Here is a tiny trained network, its code and every weight. The questions are about switching its units off for an input and a class, where a switched-off unit gives its printed mean instead of its output.

import numpy as np


def w(rows, s, z=0):
    codes = np.array(rows[::2]) - 128.0
    scale = np.full(codes.shape[1], s)
    scale[-1] = z or s
    return codes * scale


def f(y):
    return np.maximum(y, 0)


def log_softmax(a):
    a = a - a.max(-1, keepdims=True)
    return a - np.log(np.exp(a).sum(-1, keepdims=True))


def net(x, mask):
    res = np.array(x, float).reshape(1, 6) / 4 @ E
    y = f(res @ A[0][:, :-1].T + A[0][:, -1])
    res = res + np.where(mask, y, B[0][:, -1]) @ B[0][:, :-1]
    return log_softmax(res[-1] @ U[:, :-1].T + U[:, -1])


A, B = {}, {}
E = w([
[94,119,66,112],'x0',
[69,139,69,108],'x1',
[157,254,138,58],'x2',
[95,87,188,83],'x3',
[94,179,115,159],'x4',
[44,160,196,154],'x5',
],0.0092)
A[0] = w([
[69,204,131,113,175],'n0',
[112,167,150,129,101],'n1',
[49,210,145,94,180],'n2',
[63,102,67,77,127],'n3',
[127,150,131,109,72],'n4',
[171,117,153,163,154],'n5',
[79,117,121,65,140],'n6',
[108,106,55,24,132],'n7',
[216,141,80,50,84],'n8',
[142,88,110,166,135],'n9',
[178,174,98,96,254],'n10',
[86,109,121,193,143],'n11',
[87,54,149,200,166],'n12',
[130,176,28,139,194],'n13',
[105,168,122,97,174],'n14',
[100,131,122,172,119],'n15',
[154,132,134,138,231],'n16',
[119,99,239,139,227],'n17',
[101,131,117,106,110],'n18',
[110,122,6,132,100],'n19',
],0.014,0.0024)
B[0] = w([
[192,218,92,194,233],'n0',
[153,147,116,175,174],'n1',
[188,219,96,203,254],'n2',
[94,119,46,107,217],'n3',
[122,161,120,131,153],'n4',
[126,119,142,119,170],'n5',
[139,120,115,159,184],'n6',
[108,88,33,72,224],'n7',
[145,149,168,7,225],'n8',
[93,122,119,120,184],'n9',
[190,130,112,77,220],'n10',
[66,173,145,149,200],'n11',
[13,143,187,145,245],'n12',
[176,55,147,155,238],'n13',
[163,168,94,141,191],'n14',
[120,145,130,169,167],'n15',
[132,111,146,108,161],'n16',
[152,94,248,166,246],'n17',
[122,148,105,134,154],'n18',
[146,46,104,146,244],'n19',
],0.022,0.0095)
U = w([
[29,154,157,171,61],'0',
[140,48,6,121,89],'1',
[197,73,217,162,251],'2',
[219,2,119,171,47],'3',
[202,179,83,197,203],'4',
[232,127,137,23,77],'5',
],0.0087,0.0018)

Each question gives the input, the list of numbers given to net, and the class t.
The units are the neurons (one row each of A and B). Each row of codes is followed by its name. A weight is (code - 128) times the scale printed after its matrix; where a second scale follows, it is the last column's (A, B and U).
mask holds one flag per neuron, in row order. A switched-off neuron (its flag False) gives its mean, the last column of its row in B, instead of its output. The means were averaged over made-up inputs and are rounded, as every weight is.
A unit's drop is (log p(t) with every unit on - log p(t) with that unit switched off) / (log p(t) with every unit on - log p(t) with every unit switched off).
The circuit of an input: a set's keep is (log p(t) with only the set's units on - log p(t) with every unit switched off) / (log p(t) with every unit on - log p(t) with every unit switched off). Starting from the 12 units with the biggest drops (on a tie, the unit counted first), units are removed one at a time, each time the one whose removal leaves the highest keep (on an exact tie, the one counted first), for as long as the keep stays at least 0.8.
units of the circuit, in order: the units of the circuit, biggest drop first
most important unit: the unit with the biggest drop
k most important neurons: the k neurons with the biggest drops, biggest first
drop when u is switched off: that unit's drop, to one decimal
input [2,5,8,0,-3,-4], class 5: units of the circuit, in order	[n8]
input [8,1,-3,-7,8,1], class 3: 2 most important neurons	[n13 n19]
input [-3,-4,-1,6,7,2], class 2: 2 most important neurons	[n17 n3]
input [1,0,-4,7,0,-6], class 1: units of the circuit, in order	[n7 n17]
input [3,-1,-7,-7,7,-7], class 3: 3 most important neurons	[n13 n19 n7]
input [5,8,5,8,-7,-7], class 1: 2 most important neurons	[n7 n3]
input [-6,7,-4,-8,1,7], class 0: 2 most important neurons	[n12 n11]
input [6,7,5,1,-4,2], class 1: 4 most important neurons	[n7 n3 n17 n19]
input [2,6,7,4,-6,-6], class 5: 2 most important neurons	[n8 n10]
input [3,8,-7,-7,8,5], class 0: 2 most important neurons	[n12 n11]
input [0,-7,-5,-2,-6,-6], class 5: 2 most important neurons	[n8 n13]
input [-8,5,5,0,-7,1], class 5: drop when n8 is switched off	0.3
input [-6,-2,-8,8,4,-7], class 0: drop when n12 is switched off	0.5
input [8,0,8,3,-1,-4], class 5: most important unit	n8
input [5,-2,1,-3,-8,1], class 5: drop when n8 is switched off	0.1
